Below is a small trained network, with its code and all its weights. Each question gives an input and a target symbol and asks what happens when units are switched off, that is, made to give their printed mean instead of their output.

import numpy as np


def w(rows, s, z=0):
    codes = np.array(rows[::2]) - 128.0
    scale = np.full(codes.shape[1], s)
    scale[-1] = z or s
    return codes * scale


def norm(h):
    return h / np.sqrt((h * h).mean(-1, keepdims=True) + 1e-5)


def f(y):
    return np.maximum(y, 0)


def softmax(a):
    e = np.exp(a - a.max(-1, keepdims=True))
    return e / e.sum(-1, keepdims=True)


def log_softmax(a):
    a = a - a.max(-1, keepdims=True)
    return a - np.log(np.exp(a).sum(-1, keepdims=True))


def net(x, mask):
    ids = ['ΔΘΞΠΨαβεζηλμστφω'.index(c) for c in x.split()]
    T = len(ids)
    res = E[ids] + P[:T]
    r = norm(res)
    for j in range(2):
        rows = slice(2 * j, 2 * j + 2)
        q, k, v = (r @ M[0][rows].T for M in (Q, K, V))
        z = softmax(np.where(np.tri(T) > 0, q @ k.T / 2**0.5, -1e9)) @ v
        o = O[0][rows]
        res = res + np.where(mask[j], z, o[:, -1]) @ o[:, :-1]
    y = f(norm(res) @ A[0][:, :-1].T + A[0][:, -1])
    res = res + np.where(mask[2:10], y, B[0][:, -1]) @ B[0][:, :-1]
    return log_softmax(norm(res)[-1] @ U[:, :-1].T + U[:, -1])


Q, K, V, O, A, B = {}, {}, {}, {}, {}, {}
E = w([
[88,87,61,106,131],'Δ',
[122,86,58,130,215],'Θ',
[121,20,150,190,58],'Ξ',
[72,82,128,244,104],'Π',
[88,128,4,170,162],'Ψ',
[34,132,110,205,199],'α',
[153,86,41,196,167],'β',
[109,6,207,100,120],'ε',
[86,99,47,151,107],'ζ',
[51,113,101,179,149],'η',
[53,64,170,97,221],'λ',
[90,21,198,136,82],'μ',
[114,106,27,126,172],'σ',
[53,137,60,221,152],'τ',
[101,78,88,63,197],'φ',
[143,21,123,114,90],'ω',
],0.0037)
P = w([
[93,56,34,83,109],'0',
[106,133,115,103,100],'1',
[136,2,84,186,209],'2',
[128,146,118,107,105],'3',
[135,29,88,182,187],'4',
[141,155,120,110,106],'5',
[134,39,106,177,187],'6',
[150,163,124,113,109],'7',
[141,47,114,176,188],'8',
[157,172,130,113,112],'9',
[147,54,117,177,183],'10',
[168,183,143,117,117],'11',
[165,64,122,183,193],'12',
[167,179,134,116,112],'13',
],0.0071)
Q[0] = w([
[105,137,168,98,141],'H1',
[106,152,119,129,172],'H1',
[182,97,90,120,127],'H2',
[84,255,173,36,38],'H2',
],0.015)
K[0] = w([
[42,149,139,69,107],'H1',
[95,147,51,118,156],'H1',
[179,202,90,96,120],'H2',
[53,6,69,143,157],'H2',
],0.011)
V[0] = w([
[128,219,129,87,146],'H1',
[94,124,100,108,143],'H1',
[193,90,132,185,2],'H2',
[149,101,121,20,98],'H2',
],0.0065)
O[0] = w([
[133,54,36,142,112,1],'H1',
[131,164,121,108,81,164],'H1',
[197,34,55,182,99,171],'H2',
[255,204,185,171,178,109],'H2',
],0.0051,0.0056)
A[0] = w([
[101,142,161,255,106,155],'N1',
[141,172,85,75,134,37],'N2',
[144,22,128,120,194,32],'N3',
[171,123,121,33,139,115],'N4',
[107,192,180,132,122,189],'N5',
[142,103,134,190,234,4],'N6',
[109,132,85,123,238,141],'N7',
[77,156,113,191,133,213],'N8',
],0.0075,0.0039)
B[0] = w([
[73,180,125,47,117,255],'N1',
[113,170,191,119,57,153],'N2',
[108,251,91,169,134,193],'N3',
[155,119,67,132,216,157],'N4',
[125,53,81,145,107,228],'N5',
[151,85,31,31,48,185],'N6',
[94,125,253,134,85,191],'N7',
[189,126,153,180,192,246],'N8',
],0.0064,0.0053)
U = w([
[133,148,4,67,85,1],'Δ',
[166,130,229,121,196,202],'Θ',
[129,119,177,71,66,131],'Ξ',
[35,204,139,114,89,93],'Π',
[133,173,202,219,106,207],'Ψ',
[74,135,172,214,213,87],'α',
[179,159,90,170,163,162],'β',
[137,39,182,112,162,242],'ε',
[151,99,105,194,23,95],'ζ',
[74,31,68,204,159,88],'η',
[73,52,165,114,205,138],'λ',
[114,49,202,111,91,198],'μ',
[191,203,129,130,140,150],'σ',
[97,212,66,189,197,29],'τ',
[189,149,136,7,163,108],'φ',
[217,61,127,148,173,191],'ω',
],0.016,0.0059)

Each question gives the input, a string of symbols that net reads in full, and the target symbol t.
The units are the heads (2 rows each of Q, K, V and O) and the neurons (one row each of A and B). Each row of codes is followed by its name. A weight is (code - 128) times the scale printed after its matrix; where a second scale follows, it is the last column's (O, A, B and U).
mask holds one flag per unit, heads first, then neurons. A switched-off unit (its flag False) gives its mean, the last column of its rows in O or B, instead of its output. The means were averaged over made-up inputs and are rounded, as every weight is.
A unit's drop is (log p(t) with every unit on - log p(t) with that unit switched off) / (log p(t) with every unit on - log p(t) with every unit switched off).
The circuit of an input: a set's keep is (log p(t) with only the set's units on - log p(t) with every unit switched off) / (log p(t) with every unit on - log p(t) with every unit switched off). Starting from all 10 units, units are removed one at a time, each time the one whose removal leaves the highest keep (on an exact tie, the one counted first), for as long as the keep stays at least 0.8.
circuit, biggest first: the units of the circuit, biggest drop first
unit that matters most: the unit with the biggest drop
k most important neurons: the k neurons with the biggest drops, biggest first
which heads matter: for each layer, one digit per head in row order, 1 if its drop is at least 0.15 and else 0, layers parted by /
input Δ Ψ φ, target Π: unit that matters most : N3
input φ Π μ ζ φ, target Δ: which heads matter : 01
input Δ ζ Π Δ Π τ Ψ Θ Ψ ζ σ Π β, target η: which heads matter : 01
input ζ Δ Π Π Π Π Δ φ Π Δ Π Δ Π ω, target ω: which heads matter : 00
input λ Π φ Π Δ Π ε, target η: circuit, biggest first : H2, N3
input β Δ ζ β Π, target τ: which heads matter : 00
input Π ω φ ζ ω σ, target σ: which heads matter : 00
input Ψ Ψ β β Π ζ α, target Δ: 3 most important neurons : N6, N3, N1
input α Π Π Π Ψ Π σ Δ Ψ Δ Δ, target φ: circuit, biggest first : H2, N6
input ζ Π Π Π ζ Π Ξ ζ Δ τ, target τ: 2 most important neurons : N8, N7
input τ σ Δ, target Ξ: circuit, biggest first : H2, N7, N6
input Π φ ζ μ Δ Ψ Π Π φ ε Δ φ Δ, target Θ: which heads matter : 01
input σ Π ω Π Π Δ σ Π η ζ Π, target Δ: circuit, biggest first : N6, N1
input β Ψ ζ ζ Π μ φ Π Π Π β α, target α: circuit, biggest first : N8, N6, N5, H2
input Π ζ ζ Π Π Π Δ ζ, target ζ: 2 most important neurons : N1, N5
input μ Π λ Ψ, target Ψ: unit that matters most : N1
input β Π Θ Π Π σ ζ Π Ψ Π, target Π: 3 most important neurons : N1, N6, N7
input φ Δ Δ ω Π Π τ φ Π Δ φ, target φ: circuit, biggest first : H2, N6
input Π Π σ ε β α Δ Π Π Ψ τ Π Θ α, target α: 4 most important neurons : N8, N6, N5, N3
input ζ Ψ Π Δ Ψ μ Δ μ Π Π Ξ Ψ ζ η, target η: circuit, biggest first : N5, N3, N7, N6
input Π Δ Δ Δ Δ Δ σ μ Δ Ψ Δ, target Π: unit that matters most : N3
